Cloud Zados lies close to a flat space through zero of one dimension. Each new row is followed by its nearest point in the flat space through zero of one dimension that fits Zados best, not centred.
Zados (12 x 3):
[[-28 -19   6]
 [ 27  17  -5]
 [-16 -10   3]
 [ 11   8  -1]
 [  9  12  -1]
 [ -6   1   1]
 [ 19  17  -2]
 [-35 -22   5]
 [ 53  40  -7]
 [ 39  27  -5]
 [-26 -17   4]
 [ 63  45 -10]]
New rows and their nearest points:
[55  9 13] -> [39 28 -6]
[ 45   9 -30] -> [37 26 -5]
[-32 -13  36] -> [-31 -22   5]
[ 33  30 -35] -> [39 28 -6]
[-68 -57  12] -> [-72 -51  11]
[62  6 28] -> [41 29 -6]
[ -7 -25 -19] -> [-14 -10   2]
[-26  -5  27] -> [-22 -16   3]
[50 33 16] -> [47 33 -7]
[-26   4  19] -> [-17 -12   3]
[21 39  7] -> [31 22 -5]
[ 60  34 -40] -> [59 42 -9]
[-31 -48  -9] -> [-42 -30   6]
[-67 -36 -22] -> [-58 -42   9]
[39 31 25] -> [38 27 -6]
[-26 -29 -12] -> [-29 -21   4]
[-57 -10  20] -> [-44 -31   7]
[-24 -18 -23] -> [-22 -16   3]
[41  6 10] -> [29 20 -4]
[-22 -46  25] -> [-38 -27   6]
[-14 -36   6] -> [-27 -19   4]
[-18 -25  28] -> [-26 -19   4]
[13 28  9] -> [21 15 -3]
[-73 -22  24] -> [-60 -43   9]
[-47  -5  -4] -> [-33 -23   5]
[-14 -33  16] -> [-26 -19   4]
[54 42  9] -> [54 38 -8]
[-41 -33 -21] -> [-40 -29   6]
[44 39 20] -> [45 32 -7]
[ 56  41 -32] -> [59 42 -9]
